Below is a small trained network, with its code and all its weights. Each question gives an input and a class and asks what happens when units are switched off, that is, made to give their printed mean instead of their output.

import numpy as np


def w(rows, s, z=0):
    codes = np.array(rows[::2]) - 128.0
    scale = np.full(codes.shape[1], s)
    scale[-1] = z or s
    return codes * scale


def f(y):
    return y / 2 * (1 + np.tanh(0.7978845608 * (y + 0.044715 * y**3)))


def log_softmax(a):
    a = a - a.max(-1, keepdims=True)
    return a - np.log(np.exp(a).sum(-1, keepdims=True))


def net(x, mask):
    res = np.array(x, float).reshape(1, 4) / 4 @ E
    y = f(res @ A[0][:, :-1].T + A[0][:, -1])
    res = res + np.where(mask, y, B[0][:, -1]) @ B[0][:, :-1]
    return log_softmax(res[-1] @ U[:, :-1].T + U[:, -1])


A, B = {}, {}
E = w([
[13,129,254],'x0',
[122,89,200],'x1',
[177,85,161],'x2',
[201,186,226],'x3',
],0.0097)
A[0] = w([
[121,88,204,238],'n0',
[152,57,111,136],'n1',
[13,162,116,212],'n2',
[108,128,71,176],'n3',
[122,39,69,246],'n4',
[118,118,194,254],'n5',
[85,169,139,162],'n6',
[178,174,100,107],'n7',
[158,53,74,196],'n8',
[156,72,163,188],'n9',
[32,105,105,202],'n10',
[155,247,141,145],'n11',
[151,208,57,164],'n12',
[204,201,180,143],'n13',
],0.014,0.0064)
B[0] = w([
[76,57,169,251],'n0',
[116,137,77,162],'n1',
[102,164,179,229],'n2',
[98,167,76,186],'n3',
[64,158,79,225],'n4',
[86,66,199,245],'n5',
[136,172,255,170],'n6',
[214,128,89,185],'n7',
[102,150,23,213],'n8',
[109,52,85,187],'n9',
[84,188,177,212],'n10',
[242,118,214,206],'n11',
[185,167,100,229],'n12',
[181,74,168,234],'n13',
],0.008,0.011)
U = w([
[84,61,123,210],'0',
[127,135,50,110],'1',
[105,209,169,32],'2',
[128,203,91,134],'3',
[178,109,174,36],'4',
[246,175,115,151],'5',
[87,154,143,253],'6',
[122,58,86,48],'7',
],0.012,0.0043)

Each question gives the input, the list of numbers given to net, and the class t.
The units are the neurons (one row each of A and B). Each row of codes is followed by its name. A weight is (code - 128) times the scale printed after its matrix; where a second scale follows, it is the last column's (A, B and U).
mask holds one flag per neuron, in row order. A switched-off neuron (its flag False) gives its mean, the last column of its row in B, instead of its output. The means were averaged over made-up inputs and are rounded, as every weight is.
A unit's drop is (log p(t) with every unit on - log p(t) with that unit switched off) / (log p(t) with every unit on - log p(t) with every unit switched off).
The circuit of an input: a set's keep is (log p(t) with only the set's units on - log p(t) with every unit switched off) / (log p(t) with every unit on - log p(t) with every unit switched off). Starting from the 12 units with the biggest drops (on a tie, the unit counted first), units are removed one at a time, each time the one whose removal leaves the highest keep (on an exact tie, the one counted first), for as long as the keep stays at least 0.8.
circuit, biggest first: the units of the circuit, biggest drop first
top k neurons: the k neurons with the biggest drops, biggest first
drop of u: that unit's drop, to one decimal
input [3,7,1,-8], class 6: circuit, biggest first	(n10)
input [6,-5,1,-8], class 2: circuit, biggest first	(n10, n2)
input [-2,7,1,3], class 7: circuit, biggest first	(n6, n9)
input [2,-7,-1,5], class 5: circuit, biggest first	(n0, n11)
input [-3,-2,-7,-1], class 3: top 2 neurons	(n13, n3)
input [4,-8,1,-8], class 3: circuit, biggest first	(n5, n0)
input [1,3,4,-8], class 1: circuit, biggest first	(n8, n5, n4)
input [1,-5,2,2], class 5: circuit, biggest first	(n0, n5, n4)
input [-4,7,-5,-8], class 1: top 2 neurons	(n8, n6)
input [2,-7,-7,3], class 5: circuit, biggest first	(n11, n0)
input [6,1,4,2], class 0: circuit, biggest first	(n0, n5)
input [1,-6,3,-1], class 3: circuit, biggest first	(n0, n5, n13)
input [5,0,-5,5], class 4: top 2 neurons	(n11, n4)
input [7,8,3,7], class 0: circuit, biggest first	(n0)
input [8,8,1,1], class 0: top 2 neurons	(n0, n5)
input [-1,0,3,-1], class 1: top 2 neurons	(n5, n0)
input [7,1,8,7], class 0: top 2 neurons	(n0, n9)
input [-1,6,-4,-5], class 6: top 4 neurons	(n10, n12, n7, n2)
input [2,-6,6,-2], class 3: top 2 neurons	(n0, n5)
input [7,4,-2,-3], class 2: circuit, biggest first	(n10)
input [-4,6,-4,-6], class 1: top 2 neurons	(n8, n6)
input [2,-4,-6,-8], class 2: drop of n10	0.3
input [-6,-5,6,-1], class 1: drop of n8	0.3
input [2,1,0,-6], class 2: drop of n11	-0.1
input [8,-3,5,2], class 0: drop of n6	-0.1
